Below are the code and all the weights of a small trained network. Each question names an input and a class and asks about switching units off, where a switched-off unit gives its printed mean instead of its output.

import numpy as np


def w(rows, s, z=0):
    codes = np.array(rows[::2]) - 128.0
    scale = np.full(codes.shape[1], s)
    scale[-1] = z or s
    return codes * scale


def f(y):
    return y / 2 * (1 + np.tanh(0.7978845608 * (y + 0.044715 * y**3)))


def log_softmax(a):
    a = a - a.max(-1, keepdims=True)
    return a - np.log(np.exp(a).sum(-1, keepdims=True))


def net(x, mask):
    res = np.array(x, float).reshape(1, 4) / 4 @ E
    y = f(res @ A[0][:, :-1].T + A[0][:, -1])
    res = res + np.where(mask, y, B[0][:, -1]) @ B[0][:, :-1]
    return log_softmax(res[-1] @ U[:, :-1].T + U[:, -1])


A, B = {}, {}
E = w([
[181,189,196,101,57,139,125,141,153,153,9,181],'x0',
[46,119,141,107,91,198,29,69,161,167,161,85],'x1',
[97,112,148,150,109,152,118,161,72,99,133,137],'x2',
[63,50,180,19,148,84,108,183,136,85,120,116],'x3',
],0.013)
A[0] = w([
[145,139,141,127,137,134,117,149,105,120,134,95,95],'n0',
[105,113,86,157,172,108,152,175,115,131,162,95,128],'n1',
[134,146,187,138,111,46,112,181,167,78,107,144,121],'n2',
[151,103,142,85,102,125,145,149,102,122,135,181,127],'n3',
[148,147,67,135,121,135,123,131,143,129,98,145,92],'n4',
[176,140,146,107,57,188,102,122,158,122,93,158,207],'n5',
[144,162,123,136,61,160,100,143,164,138,86,169,121],'n6',
[178,126,203,128,45,181,111,126,170,169,100,194,169],'n7',
[156,148,108,172,176,99,175,198,150,103,148,168,197],'n8',
[172,169,75,180,92,153,130,108,100,132,119,155,187],'n9',
[138,132,171,108,114,116,146,113,102,79,97,105,126],'n10',
[106,127,167,160,141,152,120,142,107,91,160,131,128],'n11',
[112,150,197,162,79,152,132,103,161,146,50,154,20],'n12',
[71,142,180,84,88,147,58,66,160,119,127,144,193],'n13',
[68,118,2,143,132,175,93,70,106,133,129,101,137],'n14',
[89,125,95,211,123,138,101,80,118,186,156,74,150],'n15',
[83,79,65,143,173,75,155,138,124,103,142,127,49],'n16',
[104,164,67,133,135,180,111,98,113,112,178,128,147],'n17',
[105,132,128,81,76,160,62,110,162,115,128,120,161],'n18',
[100,107,118,148,174,76,141,137,137,93,156,117,205],'n19',
[120,182,138,154,78,128,104,101,154,136,151,141,75],'n20',
[111,169,99,199,111,160,173,140,157,124,106,152,167],'n21',
[106,114,79,139,119,181,130,125,129,177,184,133,139],'n22',
[140,205,115,95,126,84,98,115,134,138,152,87,139],'n23',
[136,165,189,55,148,106,129,147,128,96,93,190,127],'n24',
[133,111,150,146,139,168,156,137,165,109,123,109,128],'n25',
[170,122,97,165,180,94,218,147,104,80,136,197,96],'n26',
[122,128,106,102,100,146,116,138,97,132,158,134,121],'n27',
[100,143,177,105,52,139,103,79,123,163,116,119,87],'n28',
[110,129,151,121,162,105,108,132,140,102,153,125,112],'n29',
[134,99,83,156,188,98,122,143,115,78,152,39,144],'n30',
[69,71,158,84,127,68,104,155,190,80,143,133,110],'n31',
[91,76,65,145,185,102,165,131,130,106,178,117,130],'n32',
[58,121,134,101,47,188,80,148,206,178,138,105,1],'n33',
[128,117,129,88,155,108,148,147,109,135,79,177,122],'n34',
[150,135,115,114,154,123,135,111,158,124,149,128,123],'n35',
[94,131,211,65,170,112,139,114,114,123,170,89,32],'n36',
[146,183,136,109,149,74,105,150,176,79,135,140,128],'n37',
[113,105,135,92,101,97,164,144,125,155,122,163,119],'n38',
[72,69,104,54,168,146,127,136,147,109,90,111,185],'n39',
[172,184,99,176,90,156,174,86,78,133,103,129,33],'n40',
[174,124,179,67,99,68,167,143,123,49,99,156,121],'n41',
[112,128,119,181,159,158,96,91,130,183,188,94,151],'n42',
],0.0094,0.01)
B[0] = w([
[133,140,112,119,114,113,160,96,145,146,146,134,122],'n0',
[137,145,113,125,106,135,158,134,165,86,105,123,190],'n1',
[148,132,179,78,176,164,71,149,128,172,92,161,172],'n2',
[137,122,135,154,188,145,103,131,158,135,110,118,153],'n3',
[113,68,133,142,112,101,149,127,118,98,177,125,150],'n4',
[136,91,175,55,143,60,88,166,111,88,154,146,232],'n5',
[143,103,120,123,83,99,165,96,130,134,158,94,200],'n6',
[170,131,144,122,29,81,135,147,128,58,172,151,243],'n7',
[106,102,59,92,96,76,186,193,81,83,180,111,230],'n8',
[68,205,62,169,116,109,205,101,142,99,103,64,248],'n9',
[143,131,157,110,155,128,103,103,131,140,128,133,147],'n10',
[95,126,110,134,151,115,125,139,162,156,107,162,155],'n11',
[39,218,36,208,137,170,237,37,199,175,109,44,182],'n12',
[11,144,103,204,146,128,181,104,176,167,98,81,238],'n13',
[142,137,156,135,173,133,62,140,143,166,68,138,233],'n14',
[141,90,147,141,156,214,97,182,118,212,73,199,239],'n15',
[207,83,147,72,40,112,150,199,83,102,127,175,173],'n16',
[119,187,147,108,173,150,65,144,97,168,85,115,207],'n17',
[64,155,120,172,111,142,214,94,150,144,100,104,207],'n18',
[98,166,103,172,162,179,138,86,164,159,136,108,206],'n19',
[118,167,132,152,155,154,94,143,151,140,124,90,165],'n20',
[72,155,104,151,115,135,221,80,164,124,182,63,211],'n21',
[132,121,148,113,177,218,123,151,133,166,118,134,198],'n22',
[111,120,112,110,137,87,100,90,88,111,145,171,148],'n23',
[165,105,174,116,125,121,65,140,93,197,92,191,186],'n24',
[85,130,107,116,108,132,132,116,100,128,102,162,128],'n25',
[73,162,98,176,137,113,218,35,191,60,128,66,229],'n26',
[119,149,111,124,157,130,148,112,147,122,94,139,141],'n27',
[110,113,109,168,78,103,172,68,155,80,162,138,182],'n28',
[113,149,121,123,122,112,163,112,153,117,76,85,145],'n29',
[103,115,97,165,77,118,184,104,116,50,164,47,213],'n30',
[109,138,129,97,55,104,204,87,155,94,170,78,196],'n31',
[84,135,73,117,54,82,136,102,131,94,189,93,219],'n32',
[224,104,145,53,4,12,200,219,55,18,253,138,191],'n33',
[167,155,161,61,141,208,53,160,94,190,128,124,164],'n34',
[132,91,111,158,106,111,114,142,116,141,119,130,141],'n35',
[110,190,55,196,144,149,203,55,222,167,149,23,154],'n36',
[169,78,108,142,118,152,72,130,109,144,132,114,152],'n37',
[142,132,192,147,156,132,161,120,149,174,118,182,146],'n38',
[178,95,158,95,65,88,125,142,117,25,129,135,204],'n39',
[203,100,179,27,16,77,126,196,87,37,186,181,202],'n40',
[137,105,180,134,174,163,91,162,87,174,136,217,197],'n41',
[164,144,164,101,201,159,94,147,108,170,4,150,230],'n42',
],0.0059,0.015)
U = w([
[83,172,90,203,142,149,163,53,175,127,131,81,35],'0',
[164,111,119,71,81,86,136,155,104,58,171,140,178],'1',
[155,117,146,114,233,181,11,147,111,222,88,195,251],'2',
],0.012,0.0013)

Each question gives the input, the list of numbers given to net, and the class t.
The units are the neurons (one row each of A and B). Each row of codes is followed by its name. A weight is (code - 128) times the scale printed after its matrix; where a second scale follows, it is the last column's (A, B and U).
mask holds one flag per neuron, in row order. A switched-off neuron (its flag False) gives its mean, the last column of its row in B, instead of its output. The means were averaged over made-up inputs and are rounded, as every weight is.
A unit's drop is (log p(t) with every unit on - log p(t) with that unit switched off) / (log p(t) with every unit on - log p(t) with every unit switched off).
The circuit of an input: a set's keep is (log p(t) with only the set's units on - log p(t) with every unit switched off) / (log p(t) with every unit on - log p(t) with every unit switched off). Starting from the 12 units with the biggest drops (on a tie, the unit counted first), units are removed one at a time, each time the one whose removal leaves the highest keep (on an exact tie, the one counted first), for as long as the keep stays at least 0.8.
units of the circuit, in order: the units of the circuit, biggest drop first
most important unit: the unit with the biggest drop
top k neurons: the k neurons with the biggest drops, biggest first
drop of u: that unit's drop, to one decimal
input [-5,7,5,0], class 2: units of the circuit, in order : (n15, n42)
input [8,-5,-8,-8], class 1: units of the circuit, in order : (n40)
input [-1,-7,5,-1], class 0: top 2 neurons : (n26, n33)
input [1,1,-5,2], class 1: top 2 neurons : (n15, n12)
input [7,0,-7,0], class 1: top 2 neurons : (n7, n5)
input [2,-8,8,-8], class 1: top 3 neurons : (n40, n8, n13)
input [-2,4,-3,8], class 0: top 3 neurons : (n36, n13, n40)
input [6,6,-5,3], class 1: top 3 neurons : (n33, n5, n7)
input [-5,4,1,8], class 0: top 2 neurons : (n36, n13)
input [1,-4,1,-7], class 1: top 4 neurons : (n40, n13, n12, n8)
input [-3,4,2,8], class 0: top 3 neurons : (n36, n13, n40)
input [-2,1,4,3], class 0: top 2 neurons : (n33, n40)
input [-1,6,3,6], class 0: top 2 neurons : (n13, n36)
input [-8,5,6,6], class 0: units of the circuit, in order : (n36)
input [-2,1,8,8], class 0: top 2 neurons : (n36, n40)
input [-7,2,5,7], class 0: top 2 neurons : (n36, n19)
input [3,-2,-6,1], class 2: drop of n33 : 0.1
input [7,-1,3,-7], class 1: drop of n40 : 1.7
input [4,4,-6,3], class 1: drop of n33 : 0.2
input [7,-6,4,1], class 2: most important unit : n41
